Below are the code and all the weights of a small trained network. Each question names an input and a class and asks about switching units off, where a switched-off unit gives its printed mean instead of its output.

import numpy as np


def w(rows, s, z=0):
    codes = np.array(rows[::2]) - 128.0
    scale = np.full(codes.shape[1], s)
    scale[-1] = z or s
    return codes * scale


def norm(h):
    return h / np.sqrt((h * h).mean(-1, keepdims=True) + 1e-5)


def f(y):
    return y / 2 * (1 + np.tanh(0.7978845608 * (y + 0.044715 * y**3)))


def log_softmax(a):
    a = a - a.max(-1, keepdims=True)
    return a - np.log(np.exp(a).sum(-1, keepdims=True))


def net(x, mask):
    res = np.array(x, float).reshape(1, 7) / 4 @ E
    u = 0
    for l in range(2):
        y = f(norm(res) @ A[l][:, :-1].T + A[l][:, -1])
        res = res + np.where(mask[u : u + 11], y, B[l][:, -1]) @ B[l][:, :-1]
        u += 11
    return log_softmax(norm(res)[-1] @ U[:, :-1].T + U[:, -1])


A, B = {}, {}
E = w([
[161,162,119,113],'x0',
[168,123,144,46],'x1',
[90,1,78,113],'x2',
[29,173,46,88],'x3',
[95,114,191,178],'x4',
[98,83,190,146],'x5',
[164,137,81,216],'x6',
],0.0082)
A[0] = w([
[3,154,165,129,247],'L0N1',
[142,185,155,141,101],'L0N2',
[151,88,180,162,79],'L0N3',
[57,150,46,104,252],'L0N4',
[128,68,144,118,53],'L0N5',
[147,200,139,115,107],'L0N6',
[108,75,171,187,142],'L0N7',
[105,56,156,104,28],'L0N8',
[111,137,78,118,36],'L0N9',
[143,201,157,187,98],'L0N10',
[111,160,143,124,156],'L0N11',
],0.013,0.0027)
B[0] = w([
[142,62,1,82,230],'L0N1',
[248,203,169,87,165],'L0N2',
[45,154,168,113,172],'L0N3',
[121,12,48,112,253],'L0N4',
[80,208,219,131,149],'L0N5',
[233,116,176,161,176],'L0N6',
[36,70,127,193,186],'L0N7',
[122,222,189,152,165],'L0N8',
[66,117,125,143,141],'L0N9',
[188,208,150,200,194],'L0N10',
[152,82,98,181,147],'L0N11',
],0.0071,0.0066)
A[1] = w([
[119,143,242,2,104],'L1N1',
[126,156,105,163,104],'L1N2',
[27,97,35,154,151],'L1N3',
[166,92,56,95,233],'L1N4',
[144,103,197,177,105],'L1N5',
[189,154,53,170,206],'L1N6',
[191,51,145,33,78],'L1N7',
[175,195,215,111,253],'L1N8',
[125,199,84,178,66],'L1N9',
[200,169,123,149,93],'L1N10',
[197,172,217,87,175],'L1N11',
],0.0092,0.0045)
B[1] = w([
[108,161,101,119,191],'L1N1',
[208,106,98,167,125],'L1N2',
[204,112,68,124,253],'L1N3',
[56,15,117,134,252],'L1N4',
[2,179,185,142,162],'L1N5',
[115,66,114,159,217],'L1N6',
[145,120,64,141,176],'L1N7',
[90,48,77,145,255],'L1N8',
[148,183,83,158,127],'L1N9',
[155,91,145,162,163],'L1N10',
[170,62,37,92,231],'L1N11',
],0.0082,0.0061)
U = w([
[72,43,8,76,239],'0',
[218,226,115,160,2],'1',
[50,120,184,206,67],'2',
],0.011,0.0035)

Each question gives the input, the list of numbers given to net, and the class t.
The units are the neurons (one row each of A and B). Each row of codes is followed by its name. A weight is (code - 128) times the scale printed after its matrix; where a second scale follows, it is the last column's (A, B and U).
mask holds one flag per neuron, layer by layer. A switched-off neuron (its flag False) gives its mean, the last column of its row in B, instead of its output. The means were averaged over made-up inputs and are rounded, as every weight is.
A unit's drop is (log p(t) with every unit on - log p(t) with that unit switched off) / (log p(t) with every unit on - log p(t) with every unit switched off).
The circuit of an input: a set's keep is (log p(t) with only the set's units on - log p(t) with every unit switched off) / (log p(t) with every unit on - log p(t) with every unit switched off). Starting from the 12 units with the biggest drops (on a tie, the unit counted first), units are removed one at a time, each time the one whose removal leaves the highest keep (on an exact tie, the one counted first), for as long as the keep stays at least 0.8.
units of the circuit, in order: the units of the circuit, biggest drop first
unit that matters most: the unit with the biggest drop
k most important neurons: the k neurons with the biggest drops, biggest first
k most important neurons of layer l: the k neurons of layer l with the biggest drops, biggest first
drop when u is switched off: that unit's drop, to one decimal
input [4,-7,8,-6,8,6,5], class 2: most important neuron of layer 0 => (L0N4)
input [6,-5,-3,2,1,3,6], class 1: units of the circuit, in order => (L0N10, L1N4)
input [-4,-2,-7,4,8,3,5], class 1: units of the circuit, in order => (L1N4, L0N10)
input [-3,-3,6,-8,-1,-5,3], class 2: 3 most important neurons => (L0N1, L0N4, L1N11)
input [-5,4,-8,-3,-4,-6,-3], class 1: 2 most important neurons => (L0N4, L0N1)
input [8,3,-5,-1,-2,-4,1], class 1: 2 most important neurons => (L0N4, L0N1)
input [0,5,-5,-4,-5,2,3], class 1: 2 most important neurons => (L0N4, L0N1)
input [8,8,-3,0,8,-6,8], class 1: 2 most important neurons of layer 0 => (L0N10, L0N4)
input [3,6,-1,-4,7,8,-4], class 2: 2 most important neurons => (L0N7, L1N4)
input [-5,-6,4,-3,0,3,-6], class 2: drop when L0N4 is switched off => 0.3
input [0,0,0,-7,8,-8,-1], class 2: drop when L1N7 is switched off => 0.0
input [4,-7,6,-8,-3,2,3], class 2: drop when L0N4 is switched off => 0.1
input [4,7,-3,0,4,-1,3], class 1: drop when L0N4 is switched off => 0.2
input [8,3,-2,-1,5,1,4], class 1: unit that matters most => L0N10
